Below is a small trained network, with its code and all its weights. Each question gives an input and a class and asks what happens when units are switched off, that is, made to give their printed mean instead of their output.

import numpy as np


def w(rows, s, z=0):
    codes = np.array(rows[::2]) - 128.0
    scale = np.full(codes.shape[1], s)
    scale[-1] = z or s
    return codes * scale


def norm(h):
    return h / np.sqrt((h * h).mean(-1, keepdims=True) + 1e-5)


def f(y):
    return np.maximum(y, 0)


def log_softmax(a):
    a = a - a.max(-1, keepdims=True)
    return a - np.log(np.exp(a).sum(-1, keepdims=True))


def net(x, mask):
    res = np.array(x, float).reshape(1, 8) / 4 @ E
    u = 0
    for l in range(2):
        y = f(norm(res) @ A[l][:, :-1].T + A[l][:, -1])
        res = res + np.where(mask[u : u + 14], y, B[l][:, -1]) @ B[l][:, :-1]
        u += 14
    return log_softmax(norm(res)[-1] @ U[:, :-1].T + U[:, -1])


A, B = {}, {}
E = w([
[122,137,128,127,130,125,118,132,127,130,128,127],'x0',
[119,143,143,123,129,125,92,140,134,138,110,112],'x1',
[64,130,148,90,135,102,84,58,149,1,122,95],'x2',
[113,142,93,62,200,181,140,75,60,164,107,107],'x3',
[162,187,130,97,123,108,129,106,147,126,77,180],'x4',
[125,148,89,75,35,131,106,136,107,126,154,91],'x5',
[80,49,146,71,93,171,93,159,100,148,109,230],'x6',
[101,118,164,115,111,100,157,89,148,173,154,126],'x7',
],0.0097)
A[0] = w([
[211,186,106,140,116,111,129,141,139,236,144,178,47],'L0N1',
[133,138,140,135,145,133,103,158,124,156,128,146,115],'L0N2',
[156,117,67,81,194,125,136,133,69,192,130,116,106],'L0N3',
[161,116,148,193,93,72,138,218,122,110,148,163,68],'L0N4',
[182,136,40,156,184,195,101,217,128,50,95,121,76],'L0N5',
[151,150,92,80,20,154,129,166,98,140,147,70,45],'L0N6',
[116,127,172,148,124,93,149,70,169,199,156,122,125],'L0N7',
[246,181,125,150,148,101,161,134,130,141,156,70,59],'L0N8',
[110,61,112,163,134,154,162,195,110,162,137,57,115],'L0N9',
[194,211,123,74,118,85,157,119,156,142,80,199,3],'L0N10',
[97,105,171,85,102,109,140,113,142,180,150,157,108],'L0N11',
[156,103,119,85,146,175,111,214,111,85,120,178,105],'L0N12',
[88,114,136,102,141,110,159,88,151,190,155,109,68],'L0N13',
[124,89,185,204,228,146,146,167,115,138,115,143,127],'L0N14',
],0.011,0.0057)
B[0] = w([
[135,61,122,133,132,139,194,207,105,60,82,92,244],'L0N1',
[145,121,95,149,115,151,227,105,127,101,167,171,157],'L0N2',
[129,167,181,122,70,199,132,117,205,133,119,117,235],'L0N3',
[129,165,180,112,74,179,99,115,207,134,105,120,209],'L0N4',
[153,163,219,126,86,70,163,91,59,166,130,121,213],'L0N5',
[212,138,38,63,123,79,120,117,155,143,133,159,221],'L0N6',
[157,179,170,133,97,85,130,113,83,136,127,147,204],'L0N7',
[30,137,81,167,140,105,126,105,133,168,109,148,254],'L0N8',
[138,55,141,164,147,148,103,144,91,101,178,102,216],'L0N9',
[184,125,116,185,156,184,7,103,66,81,177,133,206],'L0N10',
[84,152,112,163,103,90,138,100,84,132,106,150,189],'L0N11',
[58,130,120,160,120,90,148,100,99,158,116,143,203],'L0N12',
[157,149,180,123,82,108,119,113,99,141,107,114,174],'L0N13',
[204,126,48,53,129,87,108,119,153,155,144,150,220],'L0N14',
],0.015,0.0076)
A[1] = w([
[80,181,84,194,168,133,126,131,139,154,122,87,83],'L1N1',
[121,78,157,135,150,125,72,139,108,152,226,70,19],'L1N2',
[123,153,100,150,150,114,139,131,153,145,174,52,119],'L1N3',
[101,152,154,152,100,166,106,165,188,104,140,137,55],'L1N4',
[101,158,145,66,175,218,155,108,118,159,123,93,83],'L1N5',
[90,107,159,66,190,114,132,124,138,2,135,116,38],'L1N6',
[38,103,100,134,138,162,120,153,127,170,127,197,10],'L1N7',
[142,93,123,155,167,168,150,207,122,143,121,112,38],'L1N8',
[141,115,130,127,109,154,116,150,103,149,149,186,109],'L1N9',
[170,133,162,110,221,101,133,143,160,140,114,191,2],'L1N10',
[106,163,125,134,117,98,101,92,118,114,138,122,136],'L1N11',
[121,165,160,137,117,95,143,166,76,155,127,112,58],'L1N12',
[140,109,128,158,152,179,76,107,87,99,132,141,157],'L1N13',
[153,115,84,65,107,135,133,144,139,121,149,122,92],'L1N14',
],0.018,0.0026)
B[1] = w([
[62,100,141,70,149,108,108,119,134,91,86,155,193],'L1N1',
[154,209,122,169,168,168,90,124,114,47,133,186,172],'L1N2',
[77,102,120,89,144,120,105,112,131,132,70,163,191],'L1N3',
[156,121,151,98,154,163,140,85,200,124,149,114,166],'L1N4',
[175,103,164,160,71,91,118,129,255,96,145,131,175],'L1N5',
[116,141,132,142,113,180,195,227,90,169,134,104,174],'L1N6',
[94,118,125,98,171,82,109,108,132,100,55,127,167],'L1N7',
[97,146,147,110,122,175,166,214,115,143,158,106,162],'L1N8',
[58,148,137,122,170,103,125,121,124,108,102,80,191],'L1N9',
[136,111,17,103,92,148,85,108,119,160,159,91,152],'L1N10',
[149,92,128,154,125,154,170,179,111,147,124,111,251],'L1N11',
[119,110,163,119,124,104,128,98,75,127,159,113,193],'L1N12',
[131,154,141,139,172,126,97,106,148,105,189,163,183],'L1N13',
[144,124,109,152,176,143,117,117,141,168,156,129,194],'L1N14',
],0.018,0.011)
U = w([
[47,104,131,103,140,72,126,108,120,123,46,137,217],'0',
[136,121,141,145,100,171,205,228,104,149,131,90,168],'1',
[179,133,177,133,71,132,118,93,248,123,126,116,19],'2',
[186,129,15,107,130,102,97,111,119,188,141,127,4],'3',
[156,148,193,157,76,71,137,89,46,133,137,118,136],'4',
[141,168,135,171,180,163,77,132,116,69,156,161,219],'5',
],0.015,0.0013)

Each question gives the input, the list of numbers given to net, and the class t.
The units are the neurons (one row each of A and B). Each row of codes is followed by its name. A weight is (code - 128) times the scale printed after its matrix; where a second scale follows, it is the last column's (A, B and U).
mask holds one flag per neuron, layer by layer. A switched-off neuron (its flag False) gives its mean, the last column of its row in B, instead of its output. The means were averaged over made-up inputs and are rounded, as every weight is.
A unit's drop is (log p(t) with every unit on - log p(t) with that unit switched off) / (log p(t) with every unit on - log p(t) with every unit switched off).
The circuit of an input: a set's keep is (log p(t) with only the set's units on - log p(t) with every unit switched off) / (log p(t) with every unit on - log p(t) with every unit switched off). Starting from the 12 units with the biggest drops (on a tie, the unit counted first), units are removed one at a time, each time the one whose removal leaves the highest keep (on an exact tie, the one counted first), for as long as the keep stays at least 0.8.
units of the circuit, in order: the units of the circuit, biggest drop first
k most important neurons: the k neurons with the biggest drops, biggest first
k most important neurons of layer l: the k neurons of layer l with the biggest drops, biggest first
input [4,6,-1,3,4,2,-5,1], class 0: units of the circuit, in order : (L0N8)
input [-7,-8,-6,-7,6,1,-7,3], class 0: 4 most important neurons : (L0N8; L1N1; L0N3; L1N5)
input [6,-8,-2,7,-8,-8,0,4], class 3: 2 most important neurons : (L0N14; L0N10)
input [5,7,-1,-8,-8,5,5,6], class 2: 2 most important neurons of layer 1 : (L1N4; L1N13)
input [-7,5,5,-2,7,7,-8,-7], class 0: 2 most important neurons : (L0N8; L0N14)
input [4,-7,-6,1,-6,6,-7,6], class 0: 2 most important neurons : (L0N8; L1N3)
input [3,8,6,-3,-4,-8,-1,0], class 3: 2 most important neurons : (L0N14; L1N10)
input [-3,0,-5,8,-8,4,-1,5], class 2: 2 most important neurons : (L0N3; L1N5)
input [0,8,-6,-1,3,-1,8,-7], class 0: 2 most important neurons : (L0N12; L1N7)
input [-4,6,2,0,-5,3,-2,4], class 5: 3 most important neurons of layer 0 : (L0N9; L0N5; L0N12)
input [-2,-3,0,7,-2,-2,-3,8], class 4: 2 most important neurons : (L0N7; L0N13)
input [-8,-1,-7,-4,4,-7,-1,8], class 4: 2 most important neurons : (L0N7; L0N6)
input [4,2,7,0,-5,8,-2,-1], class 3: 3 most important neurons of layer 0 : (L0N6; L0N1; L0N9)
input [-7,6,-6,8,-5,-1,8,-4], class 0: 3 most important neurons of layer 1 : (L1N7; L1N9; L1N4)
input [8,5,-2,5,-5,-6,4,6], class 3: units of the circuit, in order : (L0N14)
input [-5,6,-6,-4,8,0,6,3], class 5: 3 most important neurons of layer 0 : (L0N10; L0N8; L0N5)
input [5,-6,7,-1,7,7,6,-2], class 1: 2 most important neurons of layer 1 : (L1N6; L1N11)
input [7,6,6,0,8,4,-1,-5], class 5: 2 most important neurons of layer 0 : (L0N10; L0N1)
input [-6,-2,5,4,1,-7,6,-3], class 3: 3 most important neurons of layer 0 : (L0N14; L0N8; L0N11)
input [3,8,6,-1,-8,1,2,-3], class 5: units of the circuit, in order : (L1N2)
input [-5,0,4,-7,-2,-2,4,8], class 4: 2 most important neurons : (L0N11; L0N7)
input [3,-2,-1,-5,-1,2,-3,-5], class 2: 2 most important neurons of layer 0 : (L0N4; L0N7)
input [3,6,1,-6,7,0,-3,-8], class 4: 2 most important neurons of layer 0 : (L0N5; L0N3)
input [5,3,-1,7,8,0,4,4], class 5: 2 most important neurons : (L0N10; L1N13)
input [-2,5,-8,-2,-7,2,8,-7], class 0: 4 most important neurons of layer 1 : (L1N9; L1N7; L1N11; L1N6)
input [8,7,8,6,-3,5,-5,5], class 1: 2 most important neurons : (L1N6; L0N8)
input [5,5,-2,6,7,4,-4,-1], class 5: 3 most important neurons : (L0N10; L1N13; L0N4)
input [8,-3,-1,-6,2,-8,7,-2], class 3: 3 most important neurons of layer 1 : (L1N10; L1N1; L1N3)
input [-1,-5,0,-8,2,-6,-5,-7], class 2: units of the circuit, in order : (L0N4)
input [8,7,-5,7,-2,-4,6,2], class 2: 2 most important neurons of layer 0 : (L0N3; L0N8)
